Below is a small trained network, with its code and all its weights. Each question gives an input and a class and asks what happens when units are switched off, that is, made to give their printed mean instead of their output.

import numpy as np


def w(rows, s, z=0):
    codes = np.array(rows[::2]) - 128.0
    scale = np.full(codes.shape[1], s)
    scale[-1] = z or s
    return codes * scale


def f(y):
    return y / 2 * (1 + np.tanh(0.7978845608 * (y + 0.044715 * y**3)))


def log_softmax(a):
    a = a - a.max(-1, keepdims=True)
    return a - np.log(np.exp(a).sum(-1, keepdims=True))


def net(x, mask):
    res = np.array(x, float).reshape(1, 8) / 4 @ E
    y = f(res @ A[0][:, :-1].T + A[0][:, -1])
    res = res + np.where(mask, y, B[0][:, -1]) @ B[0][:, :-1]
    return log_softmax(res[-1] @ U[:, :-1].T + U[:, -1])


A, B = {}, {}
E = w([
[161,119,97,111,70,151],'x0',
[143,102,97,202,114,118],'x1',
[184,27,162,103,104,39],'x2',
[157,149,133,95,36,167],'x3',
[92,128,33,162,92,85],'x4',
[151,166,41,1,169,152],'x5',
[219,60,91,153,130,218],'x6',
[125,93,122,136,147,136],'x7',
],0.0065)
A[0] = w([
[133,102,204,198,193,118,193],'n0',
[144,62,162,223,128,88,241],'n1',
[43,158,183,234,138,90,253],'n2',
[99,164,9,75,185,90,186],'n3',
[141,161,58,131,150,216,200],'n4',
[134,124,165,4,142,106,191],'n5',
[177,48,108,171,56,115,193],'n6',
[179,131,143,141,113,235,181],'n7',
[127,85,95,187,197,96,203],'n8',
[140,168,137,19,152,197,233],'n9',
[234,98,111,111,56,102,212],'n10',
[34,254,117,157,82,106,203],'n11',
[197,71,94,162,28,132,193],'n12',
],0.0066,0.0039)
B[0] = w([
[97,95,178,226,191,84,199],'n0',
[89,26,199,195,114,91,244],'n1',
[16,134,156,224,106,96,253],'n2',
[77,127,45,45,163,98,222],'n3',
[164,157,40,166,156,185,203],'n4',
[197,180,196,37,160,64,190],'n5',
[175,15,137,130,57,139,222],'n6',
[223,141,134,207,140,209,188],'n7',
[111,72,105,141,152,97,189],'n8',
[222,253,135,94,208,138,222],'n9',
[194,84,146,85,73,150,218],'n10',
[50,205,108,112,61,148,231],'n11',
[178,53,112,121,56,190,225],'n12',
],0.007,0.0062)
U = w([
[192,187,113,196,166,215,5],'0',
[179,196,239,18,159,69,184],'1',
[101,148,17,53,178,106,159],'2',
[74,51,205,211,202,45,2],'3',
[15,207,137,171,40,113,251],'4',
[177,25,141,128,2,149,162],'5',
],0.0063,0.00096)

Each question gives the input, the list of numbers given to net, and the class t.
The units are the neurons (one row each of A and B). Each row of codes is followed by its name. A weight is (code - 128) times the scale printed after its matrix; where a second scale follows, it is the last column's (A, B and U).
mask holds one flag per neuron, in row order. A switched-off neuron (its flag False) gives its mean, the last column of its row in B, instead of its output. The means were averaged over made-up inputs and are rounded, as every weight is.
A unit's drop is (log p(t) with every unit on - log p(t) with that unit switched off) / (log p(t) with every unit on - log p(t) with every unit switched off).
The circuit of an input: a set's keep is (log p(t) with only the set's units on - log p(t) with every unit switched off) / (log p(t) with every unit on - log p(t) with every unit switched off). Starting from the 12 units with the biggest drops (on a tie, the unit counted first), units are removed one at a time, each time the one whose removal leaves the highest keep (on an exact tie, the one counted first), for as long as the keep stays at least 0.8.
circuit, biggest first: the units of the circuit, biggest drop first
most important unit: the unit with the biggest drop
k most important neurons: the k neurons with the biggest drops, biggest first
drop of u: that unit's drop, to one decimal
input [-2,1,-3,1,-7,-7,4,0], class 3: most important unit : n0
input [-6,1,7,0,-7,4,7,0], class 1: 4 most important neurons : (n5, n9, n2, n4)
input [8,-6,-2,2,2,5,6,1], class 0: circuit, biggest first : (n7, n9)
input [-3,7,-4,-3,-2,5,-2,-4], class 2: circuit, biggest first : (n3, n1, n7)
input [7,-4,-4,5,3,1,7,-7], class 0: circuit, biggest first : (n9, n7)
input [6,2,4,1,-8,4,-1,4], class 1: circuit, biggest first : (n5, n9)
input [8,-5,4,-8,-7,7,7,1], class 1: 2 most important neurons : (n5, n9)
input [-4,3,-2,1,2,3,2,-7], class 2: drop of n5 : 0.0
input [-5,-7,-2,5,-1,-3,7,-2], class 0: drop of n7 : 0.2
input [-7,-4,7,6,3,2,-4,2], class 1: drop of n3 : 0.0
